W =
[[  5   8  -2  -1  -5   1  -1   7   4   1   1   0   7   4  11]
 [  6  12  -4  -4  -9   1   2  15   6   2   1   3  10   7  20]
 [  6  25  -9 -14 -19  -1  10  36   6   4   1  13  15  11  45]
 [  6  14  -5  -6 -10   1   3  18   6   3   0   5  11   7  25]
 [ -5  -4  -2  -2  -1   4   4   2   7   5  -1   0   2   0  -3]
 [  6  25  -9 -13 -19  -1  10  35   6   4   1  12  15  10  43]
 [ -8  -9  -2  -2  -1  10   4   2  18  10  -1  -4   8   2  -8]
 [ -2  -1   0  -1   0   0   1   0   1   1   0   0  -1  -1  -2]
 [ -6  -5  -2  -2  -1   4   4   2   9   6   0  -1   3   0  -3]
 [  2   2   0   0   0   0  -1   0   0   0   0   0   1   1   2]
 [ -1  -1   0   0   0   0   1   0   0   0   0   0   0   0  -2]
 [  5   9  -2  -2  -6   1   0   9   5   1   0   1   8   5  14]
 [  4   6  -1  -1  -3   1  -1   5   3   1   0   0   5   3   8]]
Indices start at 1.
(1, 1) = 5
(13, 15) = 8
(5, 11) = -1
(1, 15) = 11
(9, 6) = 4
(7, 2) = -9
(1, 10) = 1
(8, 4) = -1
(2, 6) = 1
(4, 4) = -6
(11, 12) = 0
(12, 10) = 1
(10, 13) = 1
(7, 10) = 10
(10, 1) = 2
(11, 8) = 0
(10, 8) = 0
(10, 2) = 2
(11, 15) = -2
(9, 8) = 2
(8, 5) = 0
(4, 2) = 14
(11, 7) = 1
(2, 13) = 10
(2, 3) = -4
(13, 5) = -3
(9, 13) = 3
(1, 6) = 1
(6, 9) = 6
(6, 4) = -13
(3, 3) = -9
(2, 1) = 6
(8, 7) = 1
(3, 9) = 6
(1, 7) = -1
(4, 5) = -10
(5, 10) = 5
(5, 3) = -2
(5, 15) = -3

grid =
[[ 30  26   5  -8  31   4  37  29 -22 -21 -21  28  -1 -18  23  18]
 [-38 -16  25  20 -42 -22 -14 -16  16  -1   3 -31  22  -6  -9 -26]
 [-40 -26   8  12 -36 -17 -25 -25  21  14  15 -32  14   6 -15 -27]
 [ 20  16  28  -9  25 -14  15  17 -17 -23 -22  25 -10 -23  12   9]
 [-41 -19  23  15 -36 -30 -24 -25  16  -3  -4 -29  14 -21 -16 -30]
 [ 19  11  19 -15  24 -15  -3   9  -6 -14 -13  22 -38 -14   6   7]
 [-10 -13 -42  15 -26  -3 -12  -9   4  18  15 -27  28   8 -14 -10]
 [ 18  12  22 -11  17 -22   9  10 -23 -29 -29  19  -8 -27   6   0]]
Rows and columns are counted from 1.
row 1 col 1: 30
row 1 col 4: -8
row 3 col 4: 12
row 7 col 8: -9
row 3 col 16: -27
row 7 col 11: 15
row 7 col 16: -10
row 4 col 4: -9
row 1 col 5: 31
row 3 col 11: 15
row 7 col 5: -26
row 6 col 13: -38
row 2 col 2: -16
row 8 col 4: -11
row 5 col 4: 15
row 1 col 2: 26
row 5 col 8: -25
row 2 col 1: -38
row 3 col 12: -32
row 3 col 9: 21
row 6 col 3: 19
row 2 col 6: -22
row 6 col 11: -13
row 6 col 15: 6
row 8 col 5: 17
row 8 col 10: -29
row 6 col 5: 24
row 5 col 7: -24
row 5 col 12: -29
row 5 col 2: -19
row 2 col 4: 20
row 2 col 13: 22
row 6 col 8: 9

x =
 23  -12    2   -3  -18   54   14   18   46   19   55  -16   46
  2  -10   55  -42   23   37    7  -45  -35  -51   47   -5    4
 37    7   30   -8   19  -49  -11   46  -12   11   42    2   19
-46   -1   -9  -18  -35  -25  -44   22   12  -40   17  -41   -5
Rows and columns are counted from 1.
(1, 1) = 23
(1, 6) = 54
(2, 11) = 47
(3, 12) = 2
(2, 8) = -45
(3, 1) = 37
(4, 7) = -44
(4, 4) = -18
(2, 1) = 2
(2, 4) = -42
(2, 6) = 37
(1, 9) = 46
(4, 11) = 17
(3, 6) = -49
(1, 11) = 55
(4, 8) = 22
(2, 9) = -35
(3, 10) = 11
(4, 6) = -25

arr =
[[ 24  11  17  21  -4 -16  17  16   9 -19  19  -8]
 [-40   0   3 -23  18  20 -17 -14 -12  47  -8  18]
 [ 14   1  -1  29 -24  -2  -3  24 -10 -43  20 -27]
 [-36  -5  -8 -28  15  17   9  -8   3  23  -6  25]
 [  8  -5  -9  16 -19   4 -32   1 -21 -14  -5 -26]
 [ 26   4   8   1   7 -16   1 -12  11  10 -10   2]
 [-27  -2  -2 -23  16  14 -21 -22 -10  45 -19  14]]
Rows and columns are counted from 1.
(1, 1) => 24
(2, 2) => 0
(4, 9) => 3
(2, 6) => 20
(4, 5) => 15
(5, 12) => -26
(4, 1) => -36
(2, 7) => -17
(6, 6) => -16
(3, 9) => -10
(7, 2) => -2
(2, 10) => 47
(4, 8) => -8
(4, 12) => 25
(6, 7) => 1
(7, 11) => -19
(7, 1) => -27
(6, 4) => 1
(5, 9) => -21
(7, 3) => -2
(5, 2) => -5
(1, 8) => 16
(2, 8) => -14
(3, 6) => -2
(7, 8) => -22
(6, 8) => -12
(7, 12) => 14
(7, 7) => -21
(6, 11) => -10
(6, 10) => 10
(2, 9) => -12
(4, 3) => -8

data =
array([[ 0.168, -0.158,  0.006, -0.276, -0.144, -0.149, -0.192, -0.227,
        -0.228,  0.004, -0.144, -0.238, -0.127, -0.035, -0.117, -0.207],
       [ 0.020,  0.060, -0.175,  0.093,  0.056, -0.015,  0.011,  0.030,
         0.010, -0.154,  0.131,  0.007,  0.010, -0.137,  0.098,  0.032],
       [ 0.033, -0.161, -0.185, -0.059, -0.025, -0.069, -0.216, -0.233,
        -0.246, -0.174, -0.142, -0.241, -0.033, -0.143, -0.123, -0.210],
       [ 0.067, -0.103, -0.196, -0.038, -0.047, -0.096, -0.113, -0.146,
        -0.137, -0.184, -0.097, -0.133, -0.061, -0.155, -0.089, -0.130],
       [-0.229, -0.150,  0.005,  0.008, -0.002,  0.032, -0.194, -0.141,
        -0.162, -0.003, -0.141, -0.118,  0.010,  0.017, -0.131, -0.154],
       [ 0.078, -0.067, -0.197, -0.018,  0.019, -0.051, -0.147, -0.150,
        -0.178, -0.178, -0.006, -0.188, -0.009, -0.158, -0.009, -0.127],
       [-0.039, -0.164,  0.081, -0.184, -0.103, -0.065, -0.195, -0.182,
        -0.191,  0.069, -0.159, -0.170, -0.077,  0.042, -0.137, -0.184],
       [ 0.148, -0.100, -0.182, -0.102, -0.068, -0.125, -0.122, -0.166,
        -0.160, -0.169, -0.084, -0.169, -0.082, -0.156, -0.074, -0.143],
       [-0.021, -0.122, -0.224,  0.027, -0.037, -0.077, -0.108, -0.136,
        -0.117, -0.215, -0.141, -0.096, -0.049, -0.160, -0.131, -0.128],
       [-0.192, -0.080,  0.143, -0.065, -0.126, -0.047, -0.004,  0.020,
         0.055,  0.119, -0.126,  0.109, -0.097,  0.103, -0.124, -0.020],
       [-0.167, -0.090, -0.083,  0.064,  0.060,  0.048, -0.176, -0.119,
        -0.159, -0.078, -0.038, -0.134,  0.048, -0.051, -0.043, -0.121],
       [ 0.112,  0.004, -0.087, -0.068, -0.062, -0.102,  0.004, -0.015,
        -0.006, -0.078,  0.035, -0.012, -0.081, -0.090,  0.022, -0.013],
       [-0.049, -0.213, -0.038, -0.133, -0.083, -0.067, -0.244, -0.247,
        -0.251, -0.044, -0.223, -0.227, -0.061, -0.035, -0.192, -0.239],
       [-0.304, -0.090,  0.062,  0.061, -0.023,  0.037, -0.071, -0.011,
        -0.007,  0.046, -0.108,  0.054, -0.008,  0.064, -0.110, -0.048]])
Indices start at 1.
(1, 1) => 0.168
(9, 13) => -0.049
(12, 4) => -0.068
(13, 5) => -0.083
(14, 16) => -0.048
(14, 11) => -0.108
(9, 15) => -0.131
(13, 9) => -0.251
(13, 15) => -0.192
(14, 12) => 0.054
(5, 11) => -0.141
(5, 15) => -0.131
(11, 9) => -0.159
(3, 7) => -0.216
(9, 8) => -0.136
(11, 14) => -0.051
(7, 1) => -0.039
(12, 9) => -0.006
(14, 8) => -0.011
(13, 10) => -0.044
(9, 5) => -0.037
(9, 11) => -0.141
(4, 8) => -0.146
(2, 8) => 0.030
(6, 16) => -0.127
(4, 16) => -0.130
(7, 2) => -0.164
(2, 3) => -0.175
(13, 3) => -0.038
(5, 10) => -0.003
(5, 7) => -0.194
(10, 13) => -0.097
(5, 13) => 0.010
(11, 13) => 0.048
